Rows and roughly how far along a hidden order each lies, from 0 to 15:
In the rows, zero is written as 128.
[123 105 129 165 128 145 137  82  77 104 116 109 133 101  82  94  92 112
 114 117  90  88  96 135 149 130  95 110 135 170 180 168 148 115  87 150
 155 176 153 141 137 140 154 195 154 100 113 104 144 135 134  91  61  79
 107 125 127  85 104  82 117 132 132 110 104 110 131 145 153 141 107 111
 145 130 170 182 150 137 129 143 161 177 159 146   1 112 106 130 144 144
 121 106 106  90 134 124 104  85  48  69  89 120 122 134  94  98  89 113
 130 133  98  96 117 134 158 190 137 133 132 163 187 181 153 137 133 174
 134 179 158 132 108 133 141 120 133 137 133  84  67 101 116 141  94  74
  98 105  89 140 112 120  82  77 102 138 121 197 148 127 116 107 101 255
 125 161 169 167 130 137 126 147 167 163 171 132 111 112 151 137 144 154
 130 103 112 153 129 108 118 119 103 138  91  96 138 108 130 103  91  86
  87  97 133 133 130 132  76 122 127]
6
[120 156 126 147 131 141 140 130 107 130  99 114 118 122 109  81  73  96
 119 108 106  91  97 102 131 144 142 115 115 122 160 162 167 148  92 129
 148 154 168 171 141 129 142 157 152 176 128 110 109 130 145 133  86  67
  95 110 117 120 104  80  91  98 124 128 105  99 100 124 151 161 144 127
 134 131 161 177 167 163 149 142 156 172 166 150  94 132 136 123 131 146
 162 136 102  79  98 128 145 112  84  83  76 111 117 113 113 101  72 104
 125 135 139 120 115 122 138 157 159 158 130 133 154 186 182 156 137 143
  66 151 164 173 144 115 108 129 131 147 134 118  93  87 103 117 123 100
  96 123  71  71 121 124 112  96  85 115  98 168 135 152 142 125 102 246
 123 134 152 166 162 144 152 133 146 159 173 173 145  78 118 135 149 156
 154 123 107 157 102 111 123 135 125  94 110  86 180  99 112 120 121 105
  88  92 113 137 131 128 115 102 109]
10
[153 132 146 121 132 126 142 181 182 171 151 141 146 165 172 164 156 128
 124 122 149 150 135  99  85 105 125 127 114  78  64  89 105 130 163 110
  99  91 109 131 138 134 120  98 122 168 168 177 135 139 141 175 212 183
 149 132 131 158 149 159 126 106 109 127 135 132 109  95  78  97 126 122
  98 104  72  70 104 126 131 122 102  97 115 138 255 151 121 142 127 126
 147 171 176 185 141 134 150 178 201 173 151 125 124 112 151 148 145 125
 115 107 127 134 125 105  91  64 111 113 120 102  78  84 114 135 140 111
  89 100 115 141 162 147 142 123 136 132 151 180 192 157 140 124 154 172
 152 132 150 106 117 120 147 151 127 104 152  81  98 106 124 127 102 243
 116  91  86  92 123 105 123 116 104 101 103 137 154 125 136 129 123 126
 163 165 159  96 146 187 145 145 155  88 164 160 132 143 126 137 149 154
 153 134 111 119 108 109 143 123 108]
10
[165 146 150 125 121 121 131 156 149 126 127 107  70  92 123 124 105  88
  81  71 114 122 113  86  78 103 126 144 132 116 107 126 157 173 128 164
 144 128 140 169 173 167 147 132 134 174 168 164 128 105 106 128 150 133
 111  96  81 107 123 118 105  73  87 105 124 127 112  98  99 121 152 164
  97 143 121 123 141 173 196 168 144 134 148 166   1 162 117 152 130 124
 135 155 159 140 109 110 112 122 155 114  81  81  85 122 109 123 112  99
 107  99 119 139 133 120 109 112 141 191 154 141 127 138 163 180 182 186
 143 134 135 154 166 154 143 124 118 115 125 143 144 119  96  88 101 117
 124 140 102  62  76  99 115 128 112 103 106 133 102 114 136 156  99 244
 145 124 119 132 155 120 191 160 149 132 142 171 173 107 173 143 128 127
 156 154 144 144 122 255  97  99 121 114 131 125 174 110  99  64 105 122
 119 101  97 129  92 103 133 133 120]
4
[166 114 178 166 135 135 136 153 169 138 166 150 128 114 133 149 151 129
 104  74 103 120 128 109  78  76  68 111 124 110  81  89  92 125 145 142
 135 123 115 120 147 164 159 146 131 145 165 192 168 158 132 135 174 180
 152 133 112 110 126 139 132 106  94  86  99 121 121 103  80  67 102 119
  97 125 110  92 105 118 150 158 142 125 124 143  54 154  80 167 149 138
 136 152 176 190 169 129 122 132 159 156 143 114 100 121 104 121 131 119
 112  84  75 107 123 116 106  78  93  96 135 135 121 103 112 138 168 195
 139 142 130 135 152 165 182 125 160 136 135 151 172 164 144 119 110 123
 136 117 140 121  94  89  94 113 120 112 174 122  98  81  98 110 100 255
 125 120 107 101 109 121 137 148 143 125 118 129 154 126 182 164 144 136
 150 151 169 136 171  96 149 126 128 112 142 154 121 142 128  93 104 121
 132 127 109 124  90  76  90 119 117]
3
[154 108 135 144 127 149 181 158 137 184 130 110 144 171 148 137 100  95
  98 139 127 109  81  79  88 111 110 111 110  99  98 135 150 121 126 120
  98 133 142 163 162 147 132 160 156 179 178 147 141 134 162 170 186 141
 111 118 136 129 138 107 104  86 112 115 127 108  91  86  98 124 116 101
 104  66  70 118 140 154 140 111 110 144 165 182 255 142 114 137 133 141
 166 184 174 140 128 125 134 168 137  98  73  99 133 100 131 122  86  74
 107 110 107 107 103  84 107 132 130 148 121 116 124 142 164 173 145 127
 119 140 150 173 164 161 143 117 130 147 193 161 132 118 112 138 138 142
 128 106  88  94  87 123 119  90  74  94 120 142 106 107 119 105 103 243
  92  97 120 141 135 149 142 128 118 127 161 166 150  89 167 124 132 173
 211 158 144  83 133 117 119 152 152  58 140 130 164 109 117 107 126 123
 104  73  98 112 100 127 102 116  74]
12
[151 211 179 179 139 140 120 129 141 102 143 150 123  82  97 103 121 127
 112  46  73  94 119 118 110  93  69 100 126 134 133 112 103 131 112 155
 175 150 140 135 138 159 176 171 140 144 135 167 156 169 129 110  93 123
 139 131 101  94  97 106 119 114  98  79  71 105 123 127 112  86 107 123
 118 161 170 139 125 126 152 185 186 159 136 129   1 148  78 164 158 151
 139 124 131 160 156 136 118  85 100 130 133 118  90 126  79  96 105 128
 123 100  79  96 124 138 129 105 109 104 142 154 157 148 132 137 164 225
 129 176 154 142 137 141 169 132 173 147 109 115 135 143 141 112  92  80
 102 111 123 105 110  83  69  95 114 125 167 166 119 105 103 107  99 250
 139 146 135 123 124 128 138 156 177 159 145 138 146 110 164 175 165 140
 122 131 144 187 156 136 163 123 107 123 112 120 139 133 125  94  89  93
 108 125 119 141 103  69  76 105 132]
2
[150 131 176 192 142 148 139 136 152 133 167 165 167 127 120 135 147 147
 130  90  90 104 120 128 108  92  57  88 118 124 111  97  59  96 129 127
 141 133 122 111 125 149 164 172 139 133 142 171 176 188 157 132 144 162
 161 151 135 110 118 127 138 135 113  85  83 108 122 120  98  66  83  90
 115 118 129 112 103  95 116 146 155 143 125 124 113 136  73 157 158 153
 144 136 153 194 184 147 135 121 130 142 164 140 116 121  99 107 117 129
 124  98  65  86 113 122 121  90  87  51 116 136 135 117 100 115 142 193
 140 164 144 131 131 151 183 127 187 159 141 133 150 165 164 147 117 110
 128  97 139 149 119 100  78  88 113 124 194 147 114  90  86  79 101 255
 115 128 119 101  95 130  99 133 150 141 125 118 129 124 165 167 159 147
 139 139 156 140 179 179 170 149 126 114 128 144 104 149 142 122 104 106
 118 132 128 128 104  77  62 103 116]
5
[151  68 157 143 133 128 131 145 168 141 168 155 149 138 151 171 178 152
 129 117 129 149 145 138 103  93  87 121 128 110  79  85  76 104 163 122
 110 102  95  96 126 140 137 124 116 113 150 174 163 148 136 142 190 195
 168 147 135 130 145 164 154 140 117 110 127 137 135 113  88  70 100 113
 107 113  89  73  89  95 113 125 114 102 103 118 172 134  98 147 138 131
 120 141 171 202 173 136 131 151 177 174 168 138 124 128 129 142 159 139
 122 102  93 118 129 121 107  75  87  79 121 120 102  78  82 112 134 143
 159 123 108 108 134 153 171 119 148 130 137 152 178 175 159 140 130 152
 153 121 172 159 120 114 121 141 145 125 178 100 106  86 101 108 104 254
 121 112 101  81  91 109 106 127 116 105  94 100 128 155 157 141 125 119
 130 148 163 105 172 173 152 133 139 134 151 173  92 158 140 126 127 142
 151 149 129 119 107 103 112 134 127]
6
[138 121 135 166 135 156 174 143 117 168 124 126 165 154 127 112  89 107
 119 134 108  84  75  90 113 121  97  92 104 110 129 143 138 110 106 110
 118 147 155 157 143 135 142 183 166 173 153 126 140 159 179 160 139 107
 111 128 148 127 118  87 102 105 123 117  99  90  87 101 123 130 108  79
 120  83 110 148 149 141 120 113 137 168 172 164 255 132 111 133 142 156
 176 164 140 122 136 138 145 147 100  88  87 123 135 100 118 101  70  86
 118 122 106  93  95  93 122 148 132 106 109 122 146 166 168 147 131 141
 144 162 170 170 149 141 143 123 152 165 184 142 112 114 122 147 135 117
 108  96  82 103 111 127 101  73  63 104 132 166 119 118 113  80 101 249
  90 113 138 151 135 123 119 118 132 149 173 163 137  77 147 135 154 182
 191 145 126 115 134 249 142 165 146  62 124 111 163 109 127 129 121 106
  89  78 103 121 118 125  80  95  79]
12
[134 220 150 156 128 126 102  91 106  74 126 123  87  55  80 100 114 121
 106  69  82 105 130 142 134 115 100 128 146 173 183 140 131 143 101 171
 185 162 142 132 138 154 163 168 130  96 110 127 142 128  99  74  56 102
 123 119  97  75 100 107 128 129 114  94 100 125 148 150 140 129 125 151
 137 179 189 164 138 135 159 175 175 156 133 122   1 129 102 146 147 134
 108  89 105 122 134 120  93  65  73 105 116 113  96 148  83 103 119 135
 130 117  99 116 137 158 152 148 130 144 153 174 172 157 135 137 158 203
  93 169 143 117 113 130 146 126 138 114  89  86  95 120 121 109  72  63
 107 126 118 131 112  98  82 105 136 144 130 173 137 120 118 136 103 247
 155 171 156 144 131 108 150 165 178 156 143 125 130 134 162 155 141 124
  92 109 124 191 135 133 118  94  90 173  99 108 130 123 123  80  83  94
 105 128 132 142 118 101  98 134 156]
1
[148 205 148 121 121 107  95 107 124  76 125 105  54  49  95 114 122 115
  91  60 103 129 142 132 114 111 130 160 154 162 143 133 151 171 118 182
 171 140 127 137 152 163 150 130 116 107 131 140 130  93  74  78  91 120
 118 103  75  83 112 127 127 107 100  99 121 147 149 139 122 123 146 182
 124 189 168 142 135 153 190 184 157 132 122 132   1 144 126 150 132 115
  93 102 123 132 112 107  83  78 104 121 105  94  87 150  95 122 142 134
 122 110 116 145 152 156 138 131 137 191 168 166 151 128 139 155 178 201
 130 140 117 115 128 139 142 124 112  93  79 101 116 120 107  87  75  92
 122 150 127 107  93  96 109 138 152 139 110 143 126 119 136 172 101 250
 171 160 140 134 144 143 179 172 167 137 128 139 149 144 165 144 123 101
  92 123 131 179 124  78  93  69  92 177 112 122 143 119 110  60  89 114
 131 134 121 138 104 103 133 154 163]
0
[134  48 160 183 143 153 142 133 126 132 133 152 153 122 104  90 102 126
 129  89  80  78  97 111 123 111  79  84 109 122 141 131 112 116  99 125
 160 158 154 145 128 133 164 183 156 167 130 142 146 181 161 137 103 103
 129 136 128 115  98  89 108 118 116 100  69  86 102 124 128 110 106  94
 125 130 160 145 139 124 124 154 176 174 153 136 113 138  94 149 154 161
 166 140 115 131 152 144 143 108  86 110 122 127 114 112  94  91  83 115
 124 116  94  85 106 124 132 122 120  84 118 136 151 167 152 130 139 186
 171 178 172 162 140 127 148 133 181 166 138 122 116 128 144 131 119  92
 100 100  97 104 127 104  73  77  82 119 158 173 124 122 106  84 103 244
 113 133 142 138 129 124 119 131 162 163 161 151 139  85 140 163 174 165
 149 129 129 168 146 143 174 155 125  93 111 103 156 124 128 131 106  94
  92 107 119 138 120  95  70  83 107]
8
[147 115 126 121 122 134 150 145 116 147 106  91  97 126 124 110  80  83
  92 115 123 109  93  85 100 128 147 134 121 113 129 154 181 160 110 144
 130 140 154 177 165 148 132 145 146 178 159 129 120 105 129 143 133 103
  90  97 105 118 122  98  93  76 109 123 130 115  99 103 122 154 146 147
 116 118 120 147 161 178 173 147 134 152 167 176  92 145 133 132 125 131
 149 158 141  97  93 114 122 130 106  87  57  90 113 112 122 118  89  86
 112 120 135 130 119 109 122 149 157 198 139 133 140 163 186 180 159 140
 109 138 150 171 158 142 119 121 108 128 151 138 112  95  86 108 118 119
 112 131  75  63  89 117 140 109  86 104  84 157 116 134 144 144 103 241
 121 120 132 158 162 133 167 144 134 140 166 179 160  88 151 125 127 156
 177 144 125 128 103 191  94 117 132  90 125 110 186  94 102  88 120 118
 100  80  98 126 113 134 132 121 103]
9
[127  94 155 167 141 136 122 132 151 133 163 176 182 144 136 147 174 169
 156 128 118 129 149 150 130 104  76 102 123 125 109  91  61  87 146 108
 126 115 105  85 101 123 140 133 121 112 120 154 160 178 154 137 143 171
 174 162 153 135 130 144 153 164 133 114 109 124 137 135 111  76  91  90
 125 121 120  96  91  73  84 121 131 117  99  97 191 124  96 140 143 139
 129 120 138 182 180 149 145 139 155 170 197 162 137 128 125 129 150 154
 136 118  94 101 124 131 120  86  86  40 110 127 114  94  76  84 111 142
 137 136 121 107 113 130 159 126 174 150 129 133 159 173 177 154 141 134
 141 110 169 177 153 123 110 126 142 138 194 113 125 104  96  87 101 248
 119 122 114  90  85 134  81 115 126 120 100  93 110 149 126 148 143 127
 108 130 149 126 172 167 182 155 136 135 137 155  77 163 154 161 131 133
 141 158 143 128 129  98  92 116 133]
7
[170  82 156 142 131 133 149 173 172 162 146 128 112 134 147 146 126 106
  97  85 122 126 111  83  66  91 110 124 117  89  75 102 126 145 146 134
 118 116 125 152 162 156 142 131 138 183 183 182 146 134 134 161 186 163
 133 115 108 128 138 135 113  81  96 101 118 122 106  89  75  93 125 127
  91 112  84  93 121 149 164 147 125 123 140 164 146 161 104 158 137 133
 151 177 181 180 132 126 132 154 189 144 111  99 105 110 119 129 115 100
 105  94 103 119 120 100  96  83 119 141 134 118 107 111 145 163 169 165
 166 130 135 160 173 163 158 123 140 134 154 168 174 144 120 112 125 145
 136 126 121  79  86 100 116 126 102  97 138 114  93  96 119 124 102 247
 117 101 102 108 136 122 155 141 126 120 133 162 172 107 171 144 135 143
 184 170 159 115 146 242 124 131 145  85 151 146 154 127 113  93 118 134
 128 107  97 120  88  95 114 117  99]
7
[138 109 131 125 135 140 160 188 172 192 134 145 159 192 173 142 127 121
 136 146 150 130 113  86  94 127 135 108  98  62  74 106 116 123 148  87
  91  99 129 149 131 115 112 106 138 203 161 156 121 150 170 198 201 154
 133 131 148 175 142 138 108 101 121 144 127 110  88  86  99 117 130 102
 109  83  73  97 124 130 114 107 106 117 136 146 255 144 135 127 124 137
 176 185 160 158 131 144 172 192 181 154 132 135 138  94 155 136 112 109
 117 121 142 125 110  91  93  86 125  99 104  82  83 116 141 137 122  90
 157 106 138 171 168 130 123 126 140 156 172 181 180 136 139 133 175 175
 137 123 123  84 134 134 149 135  94  95 138  94 104 127 131 110 100 250
  98  82  94 110 134 113 122 101  92 114 127 157 154  95 111 124 135 149
 186 159 142  92 127 255 156 173 170  54 160 141 156 131 124 165 165 149
 131 115 109 120 120 121 140  96  82]
15
[167 188 181 149 134 122 107 151 167  99 142 142  78  63 112 107 124 111
  97  22  88 115 133 101  80  90 108 131 131 116 111 103 121 173 126 169
 178 130 135 149 155 169 167 129 126 167 153 186 138 144 103 121 116 134
 135 110  68 101 103 124 110  87  81  90  88 119 122 113  95  88 138 165
 104 186 161 120 125 142 196 204 181 137 127 139   1 170  97 170 147 133
 135 137 139 171 132 124 118  89 131 151 129  97  73 126  87 112 122 127
 115  87 103 126 139 139 114  76 123 152 161 147 136 131 143 160 191 225
 137 157 139 147 160 141 154 136 158 112  87 140 163 139 122  79  90  96
 117 139 124  66  96  76  91 134 131 116 148 131 101 110 123 147  99 255
 161 138 117 111 146 119 181 166 170 146 127 155 178 112 161 175 152 113
 121 149 149 196 144 201 142 101 108 130 130 126 163 128 106  76  95 112
 122 131 103 143  93  58 117 115 141]
0
[128 103 135 159 138 157 180 156 138 188 135 149 199 200 151 130 120 130
 145 164 130 102  93 103 123 127 102  83  95  90 107 127 110  88 127  84
  96 126 138 135 119 113 124 153 153 177 145 132 140 173 191 186 169 135
 133 146 172 158 134 114 116 125 139 132 108  94  90 104 120 119 102  62
 121  62  85 123 129 112  86  93 116 143 150 142 255 125 121 124 135 154
 179 172 148 137 153 150 169 177 139 122 130 146 153  97 141 117  88 104
 123 129 117  96  95  90 112 121 116  61  92  97 115 135 138 118 103  99
  81 139 157 165 144 132 137 123 160 174 189 160 138 135 147 163 169 150
 125  94 109 125 139 141 121  92  74 108 152 134 121 121 113  71 103 249
  79  94 119 127 118 133  96  96 107 131 149 143 125  88 120 129 149 174
 188 143 133  91 143 158 165 190 162  53 143 130 139 130 139 173 151 127
 106 103 121 119 127 129  94  90  76]
15
[130 101 148 190 142 161 169 128 128 158 151 161 210 173 122 127 134 144
 144 138 105  93  98 124 128 108  59  76 108 119 124 118  86  71 121 101
 116 143 131 113 113 127 146 186 151 136 134 140 166 193 180 150 138 140
 148 158 168 127 122 110 129 145 137 107  87  95 108 120 119  94  78  56
 126  70 111 127 116  92  79 106 136 156 147 130 255 118  87 136 152 160
 161 145 144 160 180 152 149 145 114 121 146 153 145 111 116 105  98 115
 128 121  80  73  99 104 126 127  95  42  96 121 143 135 114 106 106 147
  64 165 159 142 125 140 164 122 182 175 176 134 128 147 162 174 145 119
 119  83 121 163 134 126  87  69  85 122 187 160 126 102  88  56 103 245
  90 117 131 122  97 112  73 110 132 142 147 120 111 107 143 148 160 171
 167 131 140 113 170  88 180 179 142  85 127 132 108 139 150 155 119 104
 103 112 133 122 126 114  55  94  97]
11
